Below are the code and all the weights of a small trained network. Each question names an input and a class and asks about switching units off, where a switched-off unit gives its printed mean instead of its output.

import numpy as np


def w(rows, s, z=0):
    codes = np.array(rows[::2]) - 128.0
    scale = np.full(codes.shape[1], s)
    scale[-1] = z or s
    return codes * scale


def norm(h):
    return h / np.sqrt((h * h).mean(-1, keepdims=True) + 1e-5)


def f(y):
    return y / 2 * (1 + np.tanh(0.7978845608 * (y + 0.044715 * y**3)))


def log_softmax(a):
    a = a - a.max(-1, keepdims=True)
    return a - np.log(np.exp(a).sum(-1, keepdims=True))


def net(x, mask):
    res = np.array(x, float).reshape(1, 2) / 4 @ E
    u = 0
    for l in range(2):
        y = f(norm(res) @ A[l][:, :-1].T + A[l][:, -1])
        res = res + np.where(mask[u : u + 9], y, B[l][:, -1]) @ B[l][:, :-1]
        u += 9
    return log_softmax(norm(res)[-1] @ U[:, :-1].T + U[:, -1])


A, B = {}, {}
E = w([
[67,148,140,177,213,220,87,254],'x0',
[196,35,203,145,221,159,73,40],'x1',
],0.0046)
A[0] = w([
[126,99,159,210,156,157,177,87,3],'L0N1',
[146,139,126,135,169,103,126,128,127],'L0N2',
[40,231,45,113,137,150,155,169,107],'L0N3',
[151,115,239,166,218,159,61,94,82],'L0N4',
[116,93,167,125,125,148,96,71,78],'L0N5',
[38,182,235,252,116,241,102,148,154],'L0N6',
[149,162,195,235,181,194,103,178,60],'L0N7',
[170,38,159,146,129,81,171,33,91],'L0N8',
[196,123,209,118,102,43,223,70,104],'L0N9',
],0.0036,0.0021)
B[0] = w([
[71,178,190,113,123,137,150,134,113],'L0N1',
[86,195,108,146,164,83,87,62,130],'L0N2',
[224,162,175,221,136,126,193,107,232],'L0N3',
[144,255,116,154,83,195,198,137,251],'L0N4',
[67,202,182,126,43,83,110,159,144],'L0N5',
[146,70,67,27,109,55,111,79,236],'L0N6',
[102,101,100,44,97,50,132,107,197],'L0N7',
[59,110,83,118,35,123,145,131,231],'L0N8',
[73,69,129,35,88,57,48,210,218],'L0N9',
],0.0039,0.0028)
A[1] = w([
[141,74,133,83,138,155,97,121,97],'L1N1',
[39,102,141,142,89,139,120,172,118],'L1N2',
[66,97,120,132,189,155,98,202,73],'L1N3',
[159,95,234,173,168,153,110,74,31],'L1N4',
[149,98,190,133,131,143,81,93,91],'L1N5',
[254,98,124,124,165,99,154,110,101],'L1N6',
[147,121,167,131,140,141,107,97,4],'L1N7',
[72,120,125,147,180,150,90,182,91],'L1N8',
[58,167,103,82,86,132,135,126,156],'L1N9',
],0.0083,0.0036)
B[1] = w([
[147,175,69,150,116,131,175,171,176],'L1N1',
[192,192,141,127,193,164,192,91,157],'L1N2',
[118,49,149,96,48,42,101,60,213],'L1N3',
[104,196,98,203,116,130,222,214,214],'L1N4',
[111,193,86,150,141,128,135,222,191],'L1N5',
[97,113,177,86,237,220,57,99,168],'L1N6',
[143,166,122,115,81,93,206,192,126],'L1N7',
[159,69,148,58,79,105,75,2,189],'L1N8',
[122,107,167,166,215,193,88,140,252],'L1N9',
],0.0067,0.0038)
U = w([
[121,32,103,56,66,65,88,69,163],'0',
[125,221,90,218,109,135,206,199,182],'1',
[142,115,154,127,250,223,78,113,2],'2',
],0.013,0.0009)

Each question gives the input, the list of numbers given to net, and the class t.
The units are the neurons (one row each of A and B). Each row of codes is followed by its name. A weight is (code - 128) times the scale printed after its matrix; where a second scale follows, it is the last column's (A, B and U).
mask holds one flag per neuron, layer by layer. A switched-off neuron (its flag False) gives its mean, the last column of its row in B, instead of its output. The means were averaged over made-up inputs and are rounded, as every weight is.
A unit's drop is (log p(t) with every unit on - log p(t) with that unit switched off) / (log p(t) with every unit on - log p(t) with every unit switched off).
The circuit of an input: a set's keep is (log p(t) with only the set's units on - log p(t) with every unit switched off) / (log p(t) with every unit on - log p(t) with every unit switched off). Starting from the 12 units with the biggest drops (on a tie, the unit counted first), units are removed one at a time, each time the one whose removal leaves the highest keep (on an exact tie, the one counted first), for as long as the keep stays at least 0.8.
units of the circuit, in order: the units of the circuit, biggest drop first
top k neurons: the k neurons with the biggest drops, biggest first
top k neurons in layer l: the k neurons of layer l with the biggest drops, biggest first
drop when u is switched off: that unit's drop, to one decimal
input [6,6], class 0: units of the circuit, in order => [L1N3]
input [-3,0], class 2: units of the circuit, in order => [L1N9 L1N3 L0N3]
input [3,0], class 2: top 2 neurons => [L0N6 L0N9]
input [-4,5], class 1: top 2 neurons in layer 0 => [L0N6 L0N7]
input [4,4], class 0: top 2 neurons in layer 1 => [L1N8 L1N3]
input [6,-5], class 0: top 2 neurons => [L1N3 L0N4]
input [-2,-3], class 2: top 2 neurons in layer 0 => [L0N4 L0N8]
input [5,-5], class 0: drop when L1N8 is switched off => 0.4
input [1,-2], class 2: drop when L1N6 is switched off => 0.2
input [0,-2], class 2: drop when L1N6 is switched off => 0.5
input [-2,2], class 2: drop when L0N8 is switched off => 0.4
